Below are the code and all the weights of a small trained network. Each question names an input and a class and asks about switching units off, where a switched-off unit gives its printed mean instead of its output.

import numpy as np


def w(rows, s, z=0):
    codes = np.array(rows[::2]) - 128.0
    scale = np.full(codes.shape[1], s)
    scale[-1] = z or s
    return codes * scale


def norm(h):
    return h / np.sqrt((h * h).mean(-1, keepdims=True) + 1e-5)


def f(y):
    return np.maximum(y, 0)


def log_softmax(a):
    a = a - a.max(-1, keepdims=True)
    return a - np.log(np.exp(a).sum(-1, keepdims=True))


def net(x, mask):
    res = np.array(x, float).reshape(1, 3) / 4 @ E
    u = 0
    for l in range(2):
        y = f(norm(res) @ A[l][:, :-1].T + A[l][:, -1])
        res = res + np.where(mask[u : u + 5], y, B[l][:, -1]) @ B[l][:, :-1]
        u += 5
    return log_softmax(norm(res)[-1] @ U[:, :-1].T + U[:, -1])


A, B = {}, {}
E = w([
[102,249,75,47,78,16,49,88,206,101,66,155],'x0',
[58,252,161,144,216,187,123,129,88,114,43,158],'x1',
[139,154,159,182,121,47,194,38,85,110,72,49],'x2',
],0.0025)
A[0] = w([
[165,145,77,130,103,100,134,94,119,144,108,107,2],'L0N1',
[79,120,116,165,178,221,127,194,101,219,151,225,102],'L0N2',
[172,137,84,120,130,145,68,185,184,151,191,254,103],'L0N3',
[57,237,46,116,144,79,105,146,165,76,79,148,22],'L0N4',
[180,86,128,127,94,114,122,70,131,228,138,83,141],'L0N5',
],0.0026,0.0023)
B[0] = w([
[73,100,112,111,143,162,87,35,163,105,184,81,141],'L0N1',
[137,141,181,87,83,182,163,155,165,23,167,137,254],'L0N2',
[113,91,95,193,169,76,133,145,113,186,50,104,241],'L0N3',
[188,86,188,63,118,126,46,101,78,254,141,142,245],'L0N4',
[166,128,155,118,90,154,171,168,123,130,192,198,196],'L0N5',
],0.0044,0.0027)
A[1] = w([
[175,154,168,119,105,85,174,28,89,125,158,119,99],'L1N1',
[170,149,168,193,138,128,194,74,43,160,108,96,175],'L1N2',
[123,157,128,124,103,99,137,50,172,59,145,80,3],'L1N3',
[187,3,112,154,65,106,170,143,125,136,199,99,110],'L1N4',
[195,82,84,84,22,33,113,119,189,141,170,153,170],'L1N5',
],0.0052,0.0022)
B[1] = w([
[160,159,197,136,102,121,133,55,73,114,163,94,195],'L1N1',
[130,107,19,198,159,56,141,192,177,118,126,106,201],'L1N2',
[79,83,163,1,48,211,125,109,154,132,161,219,151],'L1N3',
[119,217,156,50,123,81,30,68,118,179,64,150,242],'L1N4',
[102,70,87,202,161,189,212,182,139,83,150,109,255],'L1N5',
],0.0051,0.007)
U = w([
[126,128,152,1,124,162,10,156,151,230,95,194,112],'0',
[114,82,16,225,190,98,200,199,167,121,114,89,248],'1',
[173,211,163,127,127,7,90,45,81,175,105,72,159],'2',
[113,86,149,120,62,172,238,63,141,72,193,99,62],'3',
[148,152,235,122,169,235,179,202,120,41,157,148,31],'4',
],0.0096,0.0017)

Each question gives the input, the list of numbers given to net, and the class t.
The units are the neurons (one row each of A and B). Each row of codes is followed by its name. A weight is (code - 128) times the scale printed after its matrix; where a second scale follows, it is the last column's (A, B and U).
mask holds one flag per neuron, layer by layer. A switched-off neuron (its flag False) gives its mean, the last column of its row in B, instead of its output. The means were averaged over made-up inputs and are rounded, as every weight is.
A unit's drop is (log p(t) with every unit on - log p(t) with that unit switched off) / (log p(t) with every unit on - log p(t) with every unit switched off).
The circuit of an input: a set's keep is (log p(t) with only the set's units on - log p(t) with every unit switched off) / (log p(t) with every unit on - log p(t) with every unit switched off). Starting from all 10 units, units are removed one at a time, each time the one whose removal leaves the highest keep (on an exact tie, the one counted first), for as long as the keep stays at least 0.8.
units of the circuit, in order: the units of the circuit, biggest drop first
most important unit: the unit with the biggest drop
top k neurons: the k neurons with the biggest drops, biggest first
k most important neurons of layer l: the k neurons of layer l with the biggest drops, biggest first
drop of u: that unit's drop, to one decimal
input [-1,3,5], class 1: most important unit -> L1N2
input [0,1,-3], class 4: top 4 neurons -> L0N2, L1N4, L1N2, L1N5
input [2,-1,8], class 3: 3 most important neurons of layer 1 -> L1N3, L1N1, L1N4
input [2,-8,-5], class 1: top 2 neurons -> L1N5, L0N4
input [-6,0,-6], class 0: 3 most important neurons of layer 1 -> L1N5, L1N4, L1N1
input [1,-8,-6], class 1: top 3 neurons -> L1N5, L0N4, L1N3
input [5,-8,-1], class 1: top 2 neurons -> L1N5, L0N2
input [1,-1,-4], class 1: top 2 neurons -> L1N4, L0N3
input [0,8,7], class 1: top 2 neurons -> L1N2, L1N4
input [-2,-7,8], class 2: 2 most important neurons of layer 1 -> L1N4, L1N1
input [-5,2,1], class 1: 2 most important neurons of layer 1 -> L1N2, L1N1
input [6,-3,0], class 1: top 2 neurons -> L1N5, L0N2
input [3,-2,1], class 3: 2 most important neurons of layer 0 -> L0N3, L0N1
input [1,-2,5], class 3: units of the circuit, in order -> L1N3
input [-5,0,0], class 0: 2 most important neurons of layer 0 -> L0N2, L0N3
input [-3,7,6], class 1: top 2 neurons -> L1N2, L1N4
input [-6,-5,0], class 0: top 2 neurons -> L1N4, L1N1
input [0,8,5], class 1: 2 most important neurons of layer 1 -> L1N2, L1N4
input [-4,-5,0], class 0: 2 most important neurons of layer 1 -> L1N4, L1N1
input [-7,-6,0], class 0: units of the circuit, in order -> L1N4
input [4,-3,4], class 3: drop of L1N5 -> 0.1
